[[116 113 121 118]
 [110 105 118 113]
 [142 145 136 139]
 [130 131 129 130]]
->
[[116 113]
 [110 105]]

[[139 143 117]
 [139 144 116]
 [137 118 115]
 [145 110 105]]
->
[[139 143]
 [139 144]]

[[145 149 103]
 [109 117 129]
 [111 110 135]]
->
[[145 149]
 [109 117]]

[[120 132]
 [129 145]
 [124 128]
 [149 118]
 [136 131]]
->
[[120 132]
 [129 145]]

[[100 130 143]
 [142 132 156]
 [111 131 154]]
->
[[100 130]
 [142 132]]

[[134 143 149]
 [154 111 141]
 [127 115 154]
 [152 116 138]]
->
[[134 143]
 [154 111]]

[[131 132 123 113 140]
 [139 134 115 102 129]
 [128 130 129 128 128]
 [128 130 129 128 128]
 [105 133 113 102 118]]
->
[[131 132]
 [139 134]]
---
[[126 125 125]
 [115 109 104]
 [122 120 119]]
->
[[115 109 104]
 [122 120 119]]

[[142 141 105]
 [139 138 139]
 [141 143 105]]
->
[[139 138 139]
 [141 143 105]]

[[115 136 137 140]
 [ 98 145 147 155]
 [115 135 136 139]]
->
[[ 98 145 147]
 [115 135 136]]

[[132 131 158 133 133]
 [107 113 138 108 114]
 [115 111 135 112 107]
 [114 110 132 113 105]]
->
[[107 113 138]
 [115 111 135]]

[[130 126 111 148]
 [120 135 148  99]
 [126 132 147 101]
 [125 125 122 131]]
->
[[120 135 148]
 [126 132 147]]

[[105 106 150]
 [106 109 148]
 [105 109 141]
 [101 101 149]
 [110 110 147]]
->
[[106 109 148]
 [105 109 141]]
---
[[117 113 138 145 134]
 [114 108 141 151 135]
 [119 115 137 144 134]
 [119 115 137 144 133]
 [147 153 120 111 126]
 [121 118 137 142 133]
 [120 116 137 143 133]
 [123 120 136 139 133]
 [146 152 120 111 126]
 [117 112 138 147 134]
 [128 128 128 128 128]
 [120 116 137 142 133]]
->
[[117 114 119 119 147 121 120 123 146 117 128 120]
 [113 108 115 115 153 118 116 120 152 112 128 116]
 [138 141 137 137 120 137 137 136 120 138 128 137]
 [145 151 144 144 111 142 143 139 111 147 128 142]
 [134 135 134 133 126 133 133 133 126 134 128 133]]

[[126 118 114 117 138 112 104 109 138]
 [130 136 125 131 136 127 129 121 127]]
->
[[126 130]
 [118 136]
 [114 125]
 [117 131]
 [138 136]
 [112 127]
 [104 129]
 [109 121]
 [138 127]]

[[116 115 110 110 114 111 148 115 112 117 149 112]
 [116 118 115 115 118 116 143 116 115 119 143 117]
 [114 115 116 107 118 115 145 118 116 121 144 113]
 [110 112 110 106 110 112 150 113 111 116 148 108]
 [119 120 121 120 121 120 137 125 124 127 137 115]
 [118 116 115 114 117 118 138 122 119 125 142 117]]
->
[[116 116 114 110 119 118]
 [115 118 115 112 120 116]
 [110 115 116 110 121 115]
 [110 115 107 106 120 114]
 [114 118 118 110 121 117]
 [111 116 115 112 120 118]
 [148 143 145 150 137 138]
 [115 116 118 113 125 122]
 [112 115 116 111 124 119]
 [117 119 121 116 127 125]
 [149 143 144 148 137 142]
 [112 117 113 108 115 117]]

[[127 131 127]
 [149 126 127]
 [127 142 124]
 [127 151 117]
 [111 142 125]
 [111 131 127]
 [127 124 127]]
->
[[127 149 127 127 111 111 127]
 [131 126 142 151 142 131 124]
 [127 127 124 117 125 127 127]]

[[141 128]
 [131 125]
 [131 138]
 [134 123]
 [123 135]
 [127 131]
 [151 123]
 [140 126]
 [128 134]
 [130 121]
 [108 121]
 [109 127]]
->
[[141 131 131 134 123 127 151 140 128 130 108 109]
 [128 125 138 123 135 131 123 126 134 121 121 127]]

[[111 128]
 [107 129]]
->
[[111 107]
 [128 129]]

[[122 110 131 120 111 108 143 139 127 110 133]
 [129 116 137 130 148 112 126 126 139 116 150]
 [126 120 110 129 112 108 135 121 129 120 118]
 [109 127 143 143 112 132 136 137 128 126 130]
 [127 108 149 136 115 118 130 149 146 133 125]]
->
[[122 129 126 109 127]
 [110 116 120 127 108]
 [131 137 110 143 149]
 [120 130 129 143 136]
 [111 148 112 112 115]
 [108 112 108 132 118]
 [143 126 135 136 130]
 [139 126 121 137 149]
 [127 139 129 128 146]
 [110 116 120 126 133]
 [133 150 118 130 125]]
---
[[127 109 124 126 137 142]
 [136 138 123 124 145 132]
 [121 122 105 112 124 121]
 [132 138 123 127 144 130]
 [125 130 128 145 118 145]
 [118 118 120 116 135 128]]
->
[[142 132 121 130 145 128]
 [137 145 124 144 118 135]
 [126 124 112 127 145 116]
 [124 123 105 123 128 120]
 [109 138 122 138 130 118]
 [127 136 121 132 125 118]]

[[140 118 117 143 145 136 145 143]
 [100 152 108 144 143 100 140 145]
 [148 118 117 138 136 142 141 139]
 [128 129 125 127 128 128 130 127]
 [144 118 117 140 140 137 140 138]
 [145 118 117 136 141 139 140 139]]
->
[[143 145 139 127 138 139]
 [145 140 141 130 140 140]
 [136 100 142 128 137 139]
 [145 143 136 128 140 141]
 [143 144 138 127 140 136]
 [117 108 117 125 117 117]
 [118 152 118 129 118 118]
 [140 100 148 128 144 145]]

[[152 113 154 137 142 156 141]
 [151 113 153 137 142 154 141]
 [135 123 136 131 133 136 131]
 [104 142 103 120 114 101 115]
 [145 118 146 134 138 148 138]
 [131 126 132 130 130 132 129]
 [151 114 153 136 141 155 141]
 [139 121 139 132 134 140 134]
 [131 126 131 129 130 132 130]]
->
[[141 141 131 115 138 129 141 134 130]
 [156 154 136 101 148 132 155 140 132]
 [142 142 133 114 138 130 141 134 130]
 [137 137 131 120 134 130 136 132 129]
 [154 153 136 103 146 132 153 139 131]
 [113 113 123 142 118 126 114 121 126]
 [152 151 135 104 145 131 151 139 131]]

[[128 104 129 123 132]
 [155 122 136 123 137]
 [120 147 117 117 130]]
->
[[132 137 130]
 [123 123 117]
 [129 136 117]
 [104 122 147]
 [128 155 120]]

[[ 99 155 124 112 121]
 [141 126 137 105 119]
 [144 142 112 120 124]]
->
[[121 119 124]
 [112 105 120]
 [124 137 112]
 [155 126 142]
 [ 99 141 144]]

[[130 140 116 105]
 [133 134 131 123]]
->
[[105 123]
 [116 131]
 [140 134]
 [130 133]]
---
[[151 112 137]
 [151 112 137]
 [151 112 137]
 [112 138 113]
 [151 112 137]
 [112 138 113]
 [112 137 113]
 [112 138 113]
 [151 113 137]
 [151 113 137]
 [112 139 113]]
->
[[151 112 137]
 [151 112 137]
 [151 112 137]
 [112 137 113]
 [151 113 137]
 [112 139 113]]

[[120 145 140 149 149 121 138 118 121 137 121 121 149]
 [102 145 140 149 149 103 138 114 104 137 104 104 149]
 [149 122 124 120 120 148 125 137 146 125 146 146 120]
 [ 99 145 140 149 149 100 137 114 102 137 102 102 149]
 [115 126 127 127 127 116 127 124 116 127 116 117 127]]
->
[[120 145 140 149 149 121 138 118 121 137 121 121 149]
 [149 122 124 120 120 148 125 137 146 125 146 146 120]
 [115 126 127 127 127 116 127 124 116 127 116 117 127]]

[[137 132 118 145 150]
 [155 137 119 139 130]
 [119 136 129 143 154]
 [155 140 122 135 125]
 [132 133 120 145 153]
 [147 147 124 121 114]
 [150 146 124 126 117]
 [149 132 117 143 141]
 [142 131 116 144 147]
 [154 134 117 142 136]
 [155 143 123 131 120]
 [124 134 124 144 154]]
->
[[137 132 118 145 150]
 [119 136 129 143 154]
 [132 133 120 145 153]
 [150 146 124 126 117]
 [142 131 116 144 147]
 [155 143 123 131 120]]

[[135 136 139 118 146 133 123 117 130 117]
 [133 134 139 118 143 128 125 117 125 122]
 [130 134 138 113 133 130 134 124 123 125]
 [138 131 126 130 145 125 125 105 132 122]]
->
[[135 136 139 118 146 133 123 117 130 117]
 [130 134 138 113 133 130 134 124 123 125]]

[[124 120 116 112 111]
 [129 125 122 120 120]
 [125 130 134 137 137]
 [127 129 129 127 124]
 [138 140 140 138 132]
 [128 119 113 112 116]
 [130 129 131 135 139]
 [124 124 125 124 123]
 [146 149 153 156 156]
 [141 148 150 145 135]
 [138 133 127 124 123]]
->
[[124 120 116 112 111]
 [125 130 134 137 137]
 [138 140 140 138 132]
 [130 129 131 135 139]
 [146 149 153 156 156]
 [138 133 127 124 123]]

[[128 128 112 114 123 139 139 103 122 141 145 109]
 [116 115 113 110 137 140 144 124 138 134 146 129]
 [126 127 130 129 127 125 122 134 124 126 123 131]
 [122 122 120 118 128 134 135 126 127 133 136 125]]
->
[[128 128 112 114 123 139 139 103 122 141 145 109]
 [126 127 130 129 127 125 122 134 124 126 123 131]]

[[151 123 138 141 125 123 137 132 122 126 139 130]
 [133 123 119 115 115 122 126 120 120 120 117 141]
 [121 146 127 127 111 148 126 138 131 142 128 114]
 [131 122 138 140 132 121 135 133 123 131 138 129]]
->
[[151 123 138 141 125 123 137 132 122 126 139 130]
 [121 146 127 127 111 148 126 138 131 142 128 114]]
